Rows are numbered. After the first four, each row is followed by the numbers of the three nearest rows among all rows above it, by straight-line distance, nearest first.
1: [ 29  -2  18  26  -1  28   9   6  -5   4   6 -30  17  45 -45  -1  18 -37
 -10  25 -13   9  -9  10  25   7  25  14  20  25  21  29]
2: [  2  -4 -12  -5  -2  24 -26   2  -1  38   2  -5  -9 -18 -16  32   7   0
  23  -8  -1  -8  -2   9 -54   8  33  41  13  21  -8  14]
3: [ 39  -8  32  -9  -8  33  20   1  20   5   6 -22 -15   6 -27 -23  -9  -7
   3  16 -18  20  -5  14 -16 -15 -19   5  17  -1  26  38]
4: [ 32  -3 -12  11  48  -9 -15  17 -17  31 -10 -29 -12  15  22  26   1  -6
  45  10 -20   8 -17 -14 -48  -3 -35 -10  -4  -1 -29 -16]
5: [ 32   8   2  24  19  16  31 -12 -11   4  13 -12  13  49 -25  -6   2 -39
 -22   7   6  24 -35   6  16   7  19  17  -1   6  12  28]
1 3 2
6: [ -3  -3  22  -7 -11  51  28 -11   7 -12  11  -1   9  31 -39 -44  10 -21
  20  41  -3  25 -31   1  -7  -2 -29  -6  18   6  47  38]
3 1 5
7: [ 26  -2  27 -10   1   2   3  -5 -12  16  26 -11  -1  17 -42 -33   8 -13
  39   4 -32 -16   8  28 -27  -1 -23  18   2   2   6  17]
3 6 1
8: [ 17   3  12  14  13  28  83 -18   8 -25  -3 -15  19  62 -51 -57  23 -38
   8  40 -26   3 -72  -7   3  13 -35  30  11  -7  71  39]
6 5 1
9: [ 38  16  27   7 -20   3 -38  -1   2  12   9 -18  15   2 -23  -6   2   2
  21   0 -18  -7  -3   6 -34  -1   0   2   7  14   7  38]
7 3 2
10: [ 25   7 -26  20  25  10  66 -39  24 -11  14 -19  31  70 -42 -17  39 -38
   7  27 -18   4 -37  -4  25  12 -44  23   6  21  19  31]
8 5 1
11: [ 20 -12  20   6  12  17 -45  23 -10  30  21  -7  13  -7 -21  18  15   2
  28   8 -20 -13   4  11 -39   3  20  -7   8  20  15  17]
9 2 7
12: [ 42  -5  13 -13  13  12  10  15  28  20  -3 -40 -20   9 -23  14 -13  -6
   5  17 -21  -7 -48   1 -20   4 -26 -21  -4  26   7   0]
3 9 4
13: [ -8   2  -1  13  -8 -21  -2   3 -32  63   8  37  12  -2 -19  33   6   7
  21 -27   5  -8  -8  29 -47   7  64  41   0  27 -31  17]
2 11 9
14: [ 46   0  14 -13   4  11  66  -6  35  15  13 -43   4  20 -38   3 -12   4
  19  42 -17  -6 -51 -19 -18  -4 -59 -24  14  -7  -8  20]
12 3 6
15: [ 26  -8  20   4 -34  42  44  -1  25 -27  29 -11 -12  27 -61 -44  14 -24
  -5  44 -14  14 -16   6   4 -11 -19  19   9   7  62  31]
6 3 8
16: [ 13   0  10   7  18  -9  40  -7  23  15 -11 -39 -11  26 -14  25 -12  -5
  51  26 -14   3 -23   9 -26  -7 -34 -37   0   3   2  15]
12 14 4
17: [ 39  -6   5   7   8  43 -20  -9  14   5  29 -25  -2  35 -35 -20  -7 -13
  24  25 -52  13  10  -7 -53  14 -31  10  11  12  45  34]
3 7 9
18: [ 21   1 -17  26  32   6  40 -17  -4  15  18 -30  29  66 -48 -30  12 -34
   5  -2 -12  18 -49  -2  16   7 -35  25  -9   9   8  23]
10 5 1
19: [ 14  -9   3  21 -36  31 -58  15  23 -10  29 -10  -9  -6 -12  12  -9  20
 -17  17  -7   5  11  -2 -26  -6  21   8  -6   6  57  32]
9 11 3
20: [ 27  -1 -37  19  32  14  72 -34  -5 -12  13 -26  31  69 -34 -43  10 -47
 -28  42 -12   5 -79  -3  30  20  -7  16  -7  -2  23  26]
10 18 8
21: [ 32  -7 -21  -1  45   8 -39  27 -13   6  -2 -10  -3   7   3  29 -14   8
  32 -22 -36  13  11  -2 -62  12 -13   0 -11   2 -15   5]
4 11 2
22: [  1 -13  23  -1 -20  15 -12  -5 -25  12  17   8   0 -21 -43   8   9  -8
  21 -11   8   2  -9  16 -34  19  30  16  14  21   9  30]
2 11 9
23: [ 56   5  30 -42   0  -5  81  13   4  64 -14 -54  -7  19 -22  -4 -18  -6
  45  34 -16  -6 -69  19  -8   1 -69 -55  -3   8 -53  10]
14 16 12
24: [ 45  16 -24  16   5  28  23 -21 -26  21 -14 -16  30  60 -60 -11  -2 -25
  -1  15  16  17 -28  18  14  32   6  19  -5  11  24  49]
5 1 18
25: [ 34   5   5   0   2   2  15 -11  45  24   0 -10 -24  -6 -40  12 -13  -5
  24   9 -16  -3 -19  -3 -29 -21 -25 -24  25   8  -2  14]
12 16 3
26: [-27  -8  -1  23 -11 -16   5  16  -4  58  21   1  -1 -18 -14  48  14   7
  44  -2  15 -26 -19   7 -52   0  49   8  11  34  -1   9]
13 2 22
27: [ 33 -15 -20  32  27  32  31 -11   5 -18  17 -40  31  42 -25  14  12 -37
 -36  22 -11  11 -59   1  -5  11  26  28  18   7  53   3]
5 1 20
28: [ 45  28  11  -6  13  -2  83  13  21  32 -12 -15  10  31 -43 -24 -15 -20
  59  29 -33   9 -51  24  12  -3 -57 -28   8   4 -32  32]
23 14 16
29: [ 44   3   2  22  12  21  -4  19 -26  28  14 -30   7   3 -31   3   6 -21
  -4   3 -20  10  -9   7 -29   8   4  22  -9  13  30  27]
9 11 1
30: [ 46  11   2  30   0  26  30 -10 -31  15 -11 -20  34  58 -57 -39   2 -37
 -20  22   1  19 -24  18  37  28  23  31 -16  14  23  41]
24 5 1
31: [-17  -7  52  36 -60  72  56 -37  66 -43  29  -5 -19  20 -65 -61   8 -15
 -32  51   8  -3 -53  -8  50  -6 -37  20  10   8  96  53]
15 6 8
32: [ 13   9  -9 -10   9   4 -46  -9 -24  45   6  -2   3 -25  -7  51  14  13
  55 -29 -12   5  16  21 -72  16  36  21  -2  21 -53  -7]
2 13 21
33: [ 42  -3  11  16  27  27   5 -23  20  27   3  -9  11  28 -33 -34   5 -17
  51  11 -69  25  28 -12 -35   1 -42  12   3  -3  -5  14]
17 7 3
34: [ 31 -18  18  10  15  35 -38  -7  20  24  37 -31  -4  11 -25   6   2   0
  44   0 -25  27   4 -13 -70 -10  -4  15   6  -3  34  25]
17 11 9
35: [ 25  -7  12  -7   2  18  18  10  24   3  19 -14   1  12 -47 -29 -12 -19
  20  38 -24  10 -22   4  -8 -13 -29  12   9  17  43  22]
3 6 15
36: [ 29  28  10  13   9   7  10   6 -29  35  -2 -21  25  32 -26 -12 -18 -10
  32 -17 -29   3  -2  14 -16  20  17  21  13   4   5  15]
29 7 9
37: [ 56  24  -6   9  -5  28  36 -19 -16  11   9 -35  44  63 -45 -25  -8 -25
 -18  27  -3  17 -27  25  46   6  56  17  12   4   0  53]
30 24 5
38: [ 31   0  14  13  17  13  13  -1 -11  13 -11  -4   5  15 -18 -21   5  -2
  33   7 -33  14  -2  15 -25  -7 -32   4  -5   4   1  15]
7 33 3
39: [ 36   8  -1  12  33  16   8 -10 -22  17  18  -7  30  32 -33 -24  12 -20
  42  15 -35   4   3  10 -34  28   3  16   8   8   2  16]
36 38 7
40: [ 20  -5 -16  18  14   5  -7  -5  -5  14  -8 -32  -1  34 -29  -5   0 -22
   9  15 -36   6 -26   8 -43   4   3  26  -8  14   8  14]
29 38 39
41: [ 41  11  11   8   6  19 -32   3 -30  15  17  -4  23  28 -30 -18  -8  -6
  30  13 -22  19   7  15 -38   1   7  21  14  -4  18  27]
39 9 36
42: [ 55  30  23   1  11  14  -5   8   2  24  -7 -24   4  11 -24  -6 -18  -9
  42   6 -10  20  -7   0  -3   0 -13 -10  -2  -6  -7  41]
38 9 36
43: [ 66  29   5 -29  -3   4  61  19  23  59 -16 -41   5  17 -26  24 -37 -23
  50  27   1 -12 -45   9 -12  14 -44 -51  -8   7 -50  34]
23 28 14
44: [ 33  13  21  -2 -11   8  24   6  20  17   0 -27 -13  23 -24  -8 -12 -16
  14  28 -20 -10 -16 -10  -7 -13 -35 -23   0   7  -2  12]
12 25 16
45: [ 19 -10 -31  32  37  27  53 -23  11  10   6 -28  34  90 -34 -30  19 -61
 -47  22   3  21 -59   6  41  29  -3  22  14  36  44  40]
20 10 18
46: [  9 -13   4   3  -5  10 -38   6  -8  10   6 -17 -17  -9 -18  18 -10  14
   7  13 -14  -4   5  15 -15   2  -5   0  -3 -11  24   0]
11 9 19
47: [  2   7  27  22  -3  19 -50   5 -19  41  16   3  20 -15  -5  51   8  20
  32 -20 -10 -13  13  17 -58   7  59  25  -6  29  10  16]
2 11 32
48: [ -5  11   8  13  15   3 -34  -2   5  34  15  -8   3  -9 -14  39  17  12
   5 -28  -5  -1   6  10 -60   0  49  18   6  13  -8   6]
2 47 11
49: [ 46  15   1   2  14  27 -10  -5 -27   9 -16  -3  -3  17 -15 -13  -2   8
  46   5 -38  13  20  -1 -39   7  18   4   4   9   9  19]
41 38 39
50: [  5   7  23  -6   7  -3  -1  -7 -18  44  33  18  10  -1 -11  19  15   7
  24 -23 -21 -17   0  27 -58  27  25  22  26  28 -36   9]
13 48 2
51: [ 62  19  -5 -22   2  -4  53  15  27  44 -12 -46 -14  38 -35   4 -38 -28
  46  41  -4 -11 -58  12 -14   1 -61 -29   7   2 -42  10]
43 23 28
52: [ 27 -10   9  33 -17  38 -23   1  13 -16  28 -32  -7  32 -41 -32   4   6
  -5  17  -1  12  -6  -5   9   0  23  20 -12  13  91  24]
19 15 1
53: [ -6 -21  12 -12  -4   7 -37  21  -2  37  28  10  10 -17  -8  49   4   2
  21 -20   9  -1  28  24 -67  15  41  11 -13  38  16   5]
47 48 2
54: [ 58   2   7   2  -5  48 -43  11   2  21  21 -22  -6  22 -36  -6  -1   2
  21  23 -39  24  22  -9 -60 -16   5  10 -13  -6  56  26]
34 17 41
55: [ 13  -9 -21  25  25  12 -14   3  -1   2  11 -20  -4   3 -13   5   7 -28
  19   4 -22   3   7   9 -34   3 -37  23 -12   0  16  17]
40 38 29
56: [ 31 -13  11  -3 -12  41   6   8  28   4   1 -37 -29  22 -29  -5  -3 -10
   9  22 -20  10 -30 -18 -10  -4 -36   3  -1   6  40  32]
3 35 44
57: [-10   1  11  16 -21   2  10  -9 -10  53  19  -7  29 -18 -24  17  -3  -5
  20  -8  15 -16  10  41 -31   4  43  11   7  35  -6  27]
22 26 13
58: [ 27 -23 -34  16   2  39  23  -3  14  10   8 -36  40  67 -36  -4   1 -37
 -32  21   9   8 -52  16  29   3  30  33  -6  15  59  31]
27 45 5
59: [ 28   1  -7   6  19   2   2   1   5   6  19   4  -6  22  15   2   0 -16
  19   5 -45  16 -15  -2 -40  -8 -46  22  10  -8   8   1]
55 38 40
60: [  2  16 -12   6   1 -10  14 -29 -12  60  19  -4  -3   1 -20  19  22 -24
  39 -22 -26 -25 -37  21 -53 -14  -6  29   8  11 -58  12]
50 2 13
61: [  2 -40  30  22 -42  38 -61  12  29  12  27  -6  -7 -16 -13  28  15   9
  -6   9  12  -8   1  33 -52   4  75  26  -5  16  80  27]
19 53 47
62: [ 44  30   5   1  11  12  46   4 -16  11   0 -18  14  41 -55 -33   2 -24
  -8  11 -19  14 -18  23  16  12   7  33  12   1  24  44]
30 5 24
63: [ 52  16  16  -6 -20  22  44  16  41  12 -12 -41 -21   7 -37  19 -24   1
  18  29 -13  -8 -58 -17  -8 -15 -21 -51 -20   9   8  18]
12 44 14
64: [ 35   1   3  13  -1  27 -15  -4  -1  11 -15 -16 -11  29 -41 -17  -2 -19
  -3  -2 -16   9 -31  -3   0  21  31  20 -12   8  57  51]
29 52 1
65: [ -1  -5  -5   8  21 -21  31 -22   5   3  20  -2   4  24  -7 -14  11 -12
  23  -3 -15  -2  -7  -5  -1  17 -29  14  18  -5   1 -10]
59 38 55
66: [ 35  -6  -9  30  27  35  80 -27   9   1  21 -24  35  74 -65 -45  24 -58
 -27  19  -5   2 -64  -2  41   7 -17  13  26  16  53  24]
45 20 10
67: [ 37   2 -25  13  19  -1  45 -12  -4  23  12 -25  45  73 -41 -27  13 -45
  -2  23   6  -5 -51   3  28   4  -2  25   7  11  33  21]
18 20 5
68: [ 42 -20   0  34   1  38  27 -25  -1   8  -7 -25  22  64 -51 -35   9 -36
  -9  17   8   4 -48 -13  27  10   7  29  16  17  44  39]
67 30 58
69: [ 11 -16  15  15  -5  16 -12   7  15  -4   7  -6 -19  24  -7 -13  17  10
  20   1 -23  -3  25   2 -16   6  -5  11  -8  25  19  -3]
46 38 55
70: [ 43   0 -35   9  40   6  37 -12 -13  24   7 -30  30  59 -31   8  29 -33
  -6   9   3  -2 -27  10   3  26  19  26  12  15  14  10]
67 5 24
71: [ 23  14  24  -2 -26  24  62  -1  28  14 -15 -32 -20  20 -54 -35 -22   2
  29  51 -18   4 -38   3  14 -13 -50  -2 -10  -4   7  44]
44 14 35
72: [ 23   1  20  13  12 -11 -29   2 -32  22   2  -6  -3   1  -7  26  21  -4
  26 -10 -10  10  22  14 -58  12  13  -3   8  15  14  20]
11 48 9
73: [ 53  36  22  22 -15  18  13  12 -36  36 -22 -20  25  54 -60 -43  -9  -2
  11   5   4  30   4  23  22   9  13  20 -17   2  -5  55]
30 62 24
74: [ 34 -26  32  21 -40  49 -97  20  25   0   3 -25 -11 -15 -22  36 -33  34
 -20  46   4  -7  28  -4 -36  -3  75   6   8  16 109  30]
61 19 52
75: [-30 -24  -1  22  25  -5  71 -24  -2  42  35   7  -9  -4  -9  40  56  -8
  31 -25   3 -22 -27   9 -55   7   6  40   8  34  -4   5]
26 60 50
76: [ 31 -21   1  22   3  28  12   5  15  -2  22  -4   7  38 -22 -11  -2 -13
   6  17 -26  -9  -1   2 -26  -9 -27   7   6   6  35  26]
35 17 3
77: [ 32 -19   1  12   6   9   4 -10   5  17  16  -9  -1   0 -32 -10 -11   1
  16  12 -20  -7  -8   0 -37   1 -25  18   6  12  26  15]
76 38 55
78: [ 14  -8 -33  37  15  32  38 -21  -2   7  11 -29  23  86 -22 -17  14 -41
 -38  17  19  10 -60  -8  20  13  27  46   2  20  49  24]
58 45 68
79: [ 43  -2   1  21  23   3 -20 -12 -10  42  -2   5  -4  27 -31  -9   2 -12
  43  14 -48  17  19  24 -47  -1 -35   3   9  -4  10  11]
38 33 41
80: [ 45  34  36   1   3  24 -35  18  -7   4  13  -1   8  21 -66 -12 -23   8
  43  12 -14   2   7  11 -15   5  10  15   6 -13  22  38]
41 9 42
81: [ 30 -11  -9  23  10  17  -4   2 -29   4   5  -7  -8  10 -10   1   6  -4
  31   8 -22  11   1  -2 -28  -2 -20   8  -9   0   4   5]
38 55 77
82: [ -6  19  20  -4 -24  -2 -50  19 -22  32  11  -5  31  -8   2  29  17  22
  21 -20   9 -19   5  20 -56  16  60  11  11  27  -5  14]
47 48 53
83: [  3 -32 -15  23  29  19  18 -26  38 -12  21   4 -11  26 -22 -19  22  -1
   6  27 -25  -9 -34 -19 -36   4 -52  26   9  17  59   8]
76 77 35
84: [ 51   2   0  -9  -7  24   3  22  -3  36 -11 -22  10  17 -42 -13 -20  19
  32  21 -13   9 -17  32 -15  -7 -32 -22  12  -3  -4  27]
42 38 44
85: [ 51   2  -1 -11  29  -2 -15  16   0  38 -18 -26 -17   0   1  28 -29   5
  44  17 -29  -7 -11   8 -41  -4 -18  -9   1   5 -25  -9]
4 21 12
86: [ -7  -2   8  -3 -10  -6 -21  -2 -15  11  -6  11   2  -1   3  10   6   9
  -9  -2   3   4  30  10 -12  -5  30  -5  -2  -9  27  -3]
46 72 69
87: [ 58   5 -41   3  66 -14  17  -4 -25  13   2 -15  33  37  17  33  20 -53
   9 -15 -16  10 -10 -15 -44  31  16   6  -4   9 -21 -11]
70 4 39
88: [ 34   0 -16  46  27  40  70 -35  11  -3  15 -48  30  86 -55 -29  23 -50
 -43  22  23  10 -58 -19  46  19  -1  25   2  19  62  32]
66 45 78
89: [ -3 -46  31  33  -1  39  19 -20  43   6  22  -3 -25  18 -24 -14  33   5
   8  41 -33  -6 -33 -13 -44 -15 -30  25  10  22  66  15]
83 76 56
90: [ 42   5  15   9 -21  14 -27   1  -2  19   4   9  -2  10 -24 -22  -9   5
  20  42 -20   1  29  10 -33  18   0   5  -6   5  38  19]
41 9 77
91: [ -9  -6  28  27 -52  57  52 -31  68 -36  24 -12 -31  40 -48 -72  21 -21
 -40  58   3  30 -60   2  64 -23 -49  10  30   5 107  40]
31 15 6
92: [-35 -17 -10  21   2  19 -12   6  -3  45  40   4   2 -23  -1  67  26   0
  15 -20  14  -8  -3  14 -75   4  56  23  10  42  -8  -3]
26 48 53
93: [-35 -53 -25  54  49   8  61 -23  47 -25  44   1 -33  13 -14   2  43 -17
  10  31 -21 -20 -43 -39 -41  -6 -83   3  20  22  53 -27]
83 89 65
94: [ 60  16 -23   2  27  12   6  -4 -37  28   3 -34  37  64 -31   8  -5 -28
   1  -3 -14  34 -22  25  26  18  57  15   3  11 -17  18]
37 70 5
95: [ -1  14  22  -3   8  12   0 -20  -6  23  10 -11   4  -7 -25  27  10  -3
  17   1 -11 -15  -3  21 -40   2  16  -1  11  29  13  18]
22 11 72
96: [-46 -37   0  20   3   0  16  -4  12  47  42  17 -20  -5  -3  30  50 -18
  -2  -7   7 -16 -50   7 -40   5  30  29  -4  56   6   0]
75 92 26
97: [ 23   0   7   5   4  -1 -29  14 -20  36  11 -18   6 -23 -19  34  11  -4
  23  -2 -18  -6  14  16 -49   4  37   6  -8  -8  -5   5]
11 72 48
98: [ 65  25   3 -12   3  29 -13   7 -51  21  -4 -35  34  69 -32  -5 -22 -19
 -29 -12   1  17 -14  19  36  27  73  14   4  20  11  45]
94 37 30
99: [ 41  20  -5  -6  15  26  27  -8 -24  15 -12 -24  47  67 -49 -19  15 -59
 -10   8  15  13 -47  20  42  23  37   9 -21  16  26  45]
30 24 37
100: [  27   11    1  -34   15   -4  103   22   57   53  -19  -38  -12   28
  -35   -8    1  -48   40   44  -10  -17 -120  -14   -2   -2  -77  -56
    2    9  -30   17]
23 51 28
